Below is a small trained network, with its code and all its weights. Each question gives an input and a class and asks what happens when units are switched off, that is, made to give their printed mean instead of their output.

import numpy as np


def w(rows, s, z=0):
    codes = np.array(rows[::2]) - 128.0
    scale = np.full(codes.shape[1], s)
    scale[-1] = z or s
    return codes * scale


def f(y):
    return np.maximum(y, 0)


def log_softmax(a):
    a = a - a.max(-1, keepdims=True)
    return a - np.log(np.exp(a).sum(-1, keepdims=True))


def net(x, mask):
    res = np.array(x, float).reshape(1, 3) / 4 @ E
    y = f(res @ A[0][:, :-1].T + A[0][:, -1])
    res = res + np.where(mask, y, B[0][:, -1]) @ B[0][:, :-1]
    return log_softmax(res[-1] @ U[:, :-1].T + U[:, -1])


A, B = {}, {}
E = w([
[148,30,168,123],'x0',
[37,120,122,74],'x1',
[180,130,130,5],'x2',
],0.02)
A[0] = w([
[144,173,136,173,56],'n0',
[190,164,157,166,157],'n1',
[118,89,63,179,136],'n2',
[65,131,72,155,149],'n3',
[145,146,105,46,167],'n4',
[68,91,117,83,181],'n5',
[104,147,128,132,119],'n6',
[173,137,143,122,100],'n7',
[188,57,165,66,109],'n8',
[187,146,116,170,187],'n9',
[104,140,141,131,142],'n10',
[68,178,90,133,143],'n11',
[118,114,136,173,217],'n12',
[167,87,136,82,110],'n13',
[90,80,95,87,255],'n14',
[171,118,191,126,120],'n15',
[95,172,116,138,162],'n16',
[142,143,111,76,49],'n17',
[120,148,99,164,107],'n18',
[135,122,67,78,164],'n19',
[226,228,14,164,161],'n20',
[82,138,95,156,177],'n21',
[171,121,189,98,137],'n22',
[44,147,140,120,143],'n23',
[126,73,110,131,73],'n24',
[85,119,104,153,160],'n25',
[93,7,176,134,217],'n26',
[172,119,174,126,184],'n27',
[74,130,125,168,121],'n28',
[176,145,111,160,219],'n29',
[141,143,101,74,21],'n30',
[89,202,191,132,149],'n31',
[151,166,145,45,107],'n32',
[157,110,185,117,104],'n33',
[120,117,164,173,36],'n34',
[109,23,193,135,56],'n35',
[100,87,177,137,12],'n36',
],0.014,0.0097)
B[0] = w([
[149,157,142,124,163],'n0',
[78,184,126,181,194],'n1',
[77,192,119,155,184],'n2',
[156,87,128,122,194],'n3',
[110,116,87,143,207],'n4',
[113,197,155,167,192],'n5',
[157,130,129,122,147],'n6',
[163,84,112,83,157],'n7',
[152,98,104,100,210],'n8',
[71,154,121,148,199],'n9',
[158,125,122,69,149],'n10',
[146,102,144,130,191],'n11',
[161,166,164,194,198],'n12',
[152,123,105,87,180],'n13',
[180,159,185,167,202],'n14',
[180,78,124,68,167],'n15',
[139,114,154,102,177],'n16',
[132,200,143,178,159],'n17',
[170,147,141,119,165],'n18',
[90,109,76,127,177],'n19',
[96,154,127,157,253],'n20',
[215,112,143,125,190],'n21',
[129,106,146,94,177],'n22',
[156,104,112,117,188],'n23',
[173,178,182,121,149],'n24',
[180,97,156,100,180],'n25',
[48,101,60,123,243],'n26',
[145,122,175,99,179],'n27',
[135,99,127,111,188],'n28',
[97,96,62,102,197],'n29',
[133,219,196,227,155],'n30',
[167,108,147,111,172],'n31',
[69,187,111,176,198],'n32',
[125,87,122,75,159],'n33',
[39,95,46,86,157],'n34',
[63,224,119,205,201],'n35',
[174,174,254,147,151],'n36',
],0.0091,0.022)
U = w([
[127,196,253,171,238],'0',
[27,127,52,115,6],'1',
[229,10,178,37,230],'2',
],0.014,0.0026)

Each question gives the input, the list of numbers given to net, and the class t.
The units are the neurons (one row each of A and B). Each row of codes is followed by its name. A weight is (code - 128) times the scale printed after its matrix; where a second scale follows, it is the last column's (A, B and U).
mask holds one flag per neuron, in row order. A switched-off neuron (its flag False) gives its mean, the last column of its row in B, instead of its output. The means were averaged over made-up inputs and are rounded, as every weight is.
A unit's drop is (log p(t) with every unit on - log p(t) with that unit switched off) / (log p(t) with every unit on - log p(t) with every unit switched off).
unit that matters most: the unit with the biggest drop
top k neurons: the k neurons with the biggest drops, biggest first
drop of u: that unit's drop, to one decimal
input [-4,1,4], class 0: unit that matters most	n26
input [7,3,-1], class 0: top 4 neurons	n36, n14, n29, n24
input [8,3,-1], class 0: top 4 neurons	n36, n14, n24, n29
input [-1,7,6], class 0: top 4 neurons	n14, n30, n26, n5
input [7,1,1], class 1: top 2 neurons	n26, n35
input [1,2,-6], class 0: top 2 neurons	n2, n12
input [8,6,6], class 1: top 2 neurons	n26, n8
input [1,7,-7], class 0: top 2 neurons	n5, n2
input [5,0,3], class 2: top 3 neurons	n20, n1, n8
input [-4,1,3], class 0: top 3 neurons	n26, n34, n29
input [4,-4,-5], class 1: drop of n34	0.1
input [1,7,-2], class 0: drop of n29	0.1
input [-5,7,7], class 0: drop of n30	0.2
